Rows and roughly how far along a hidden order each lies, from 0 to 30:
-2.48 -0.48 +1.93 +1.79 +0.67 +2.83 -0.55 -0.84 +0.44 -4.81 -2.66 -1.31
 +3.23 +3.05 +0.34 +3.89 +0.50 +1.76 -1.57 +1.04 -0.68 -2.26 +2.75 +1.41
 -2.73 +2.93 -1.38 -8.13 -1.85 -0.01 -1.72 -0.14 : 22
-2.17 -1.89 +1.71 +0.03 +2.14 +0.37 -0.08 +0.40 -0.08 -4.02 -3.08 +0.61
 +2.05 +2.67 -0.43 +1.57 +0.68 +3.81 -1.34 +1.34 +0.86 -2.78 +0.12 +2.16
 -1.59 +0.27 -1.71 -5.20 -2.92 -0.27 -1.15 +2.05 : 19
-2.40 -0.67 +2.25 +1.72 +0.61 +3.12 -0.27 -1.61 +0.79 -4.48 -2.93 -3.27
 +2.94 +0.70 +0.80 +4.61 -1.10 +2.25 -1.03 +1.28 -0.43 +1.25 +3.53 -0.19
 -2.76 +0.71 -1.42 -6.42 -2.69 -0.45 +1.47 +0.14 : 14
-0.52 -1.97 +1.01 -2.20 +1.55 -4.57 +0.33 +0.62 -0.40 +1.00 -1.30 -1.69
 +2.44 -0.02 -0.93 +1.17 +1.34 +1.29 -2.17 +1.65 +1.08 -0.85 +0.39 +0.50
 -1.14 +0.79 -0.29 -2.02 -1.90 -0.62 +2.27 -0.79 : 10
-1.82 -0.25 +0.85 +2.40 +2.22 +3.17 -2.07 -0.72 +0.71 -4.74 -4.54 -3.15
 +1.55 -1.36 -1.24 +3.22 -3.22 +3.41 -1.21 +2.92 -0.10 -2.99 +2.62 +1.39
 -1.22 +0.95 -0.57 -6.50 -1.14 +0.12 -0.56 +1.95 : 15
-1.48 -2.66 -1.98 -0.96 +2.11 -0.64 +0.57 +0.03 -0.80 -4.37 -2.58 +1.89
 -0.94 +0.23 -0.37 +1.42 -0.95 +4.22 -0.52 +2.10 +2.19 -2.80 +0.11 +4.15
 +0.97 -3.46 -0.45 -2.07 -2.25 +0.30 -1.33 +4.14 : 10
-4.00 -1.43 +2.72 +0.35 +4.23 +2.31 -0.13 +0.18 +0.31 -6.39 -4.11 -2.20
 +0.26 +1.40 -1.90 +3.33 +0.12 +5.88 -1.01 +1.89 +0.44 -1.06 +1.17 +2.92
 -1.63 -2.15 -1.06 -5.64 -3.09 -0.49 +0.50 +3.46 : 19
+1.83 -3.08 +0.69 +0.13 -2.25 -2.32 -0.33 -1.69 -0.27 +2.67 -1.64 +0.03
 +6.02 -0.57 +1.76 -0.82 -0.27 -2.77 -2.46 +1.33 -0.60 -5.86 +0.64 +0.16
 -1.73 +6.10 -0.14 -4.28 -1.28 -0.59 -1.27 -3.45 : 30
-1.35 -0.52 -1.13 -0.25 +1.72 -3.12 +0.23 +1.00 -0.19 -2.69 -0.41 +0.81
 -0.45 +2.94 -0.59 +3.25 +1.98 +3.93 -1.50 +0.37 +2.90 +1.72 +1.32 +0.56
 -0.57 -2.39 -2.85 -2.95 -1.49 +0.38 +0.88 +2.01 : 0
-4.19 -0.87 +1.33 -1.30 +3.45 -0.77 +0.61 +0.19 -0.35 -4.19 -2.10 -3.51
 +1.48 +1.03 -1.67 +4.11 +1.93 +3.82 -1.56 +1.80 +0.56 +0.54 +1.93 +3.51
 -2.47 -1.61 +0.18 -4.20 -2.69 -0.80 +1.82 +0.94 : 21
-1.28 +0.35 -2.08 +3.42 -0.33 +1.33 -2.72 -0.96 +0.45 -4.69 -3.51 -1.24
 +0.54 -0.29 +0.31 +3.60 -2.76 +2.27 -1.40 +2.53 +0.53 -2.96 +4.17 +1.11
 -1.60 +2.06 -1.59 -7.03 -0.66 +0.67 -1.68 +1.09 : 15
-3.47 -0.97 +0.85 +0.92 +0.80 -0.33 -0.58 -1.11 -0.05 -4.37 -3.16 -3.05
 +3.29 +0.30 +0.03 +4.20 +0.35 +3.05 -1.75 +1.57 -0.09 -0.28 +3.27 +2.02
 -3.59 +0.30 -0.75 -5.90 -2.65 -0.97 +1.11 +0.32 : 28
-1.84 -1.73 +0.92 -0.21 +2.70 +0.66 +0.59 -0.90 -0.53 -4.48 -0.62 -0.67
 +0.01 +1.59 -2.69 +1.86 +2.21 +1.28 -0.21 +0.56 +1.14 -1.79 +0.68 +3.24
 -0.92 -0.95 -0.26 -4.03 -1.18 -0.39 -1.38 +1.46 : 27
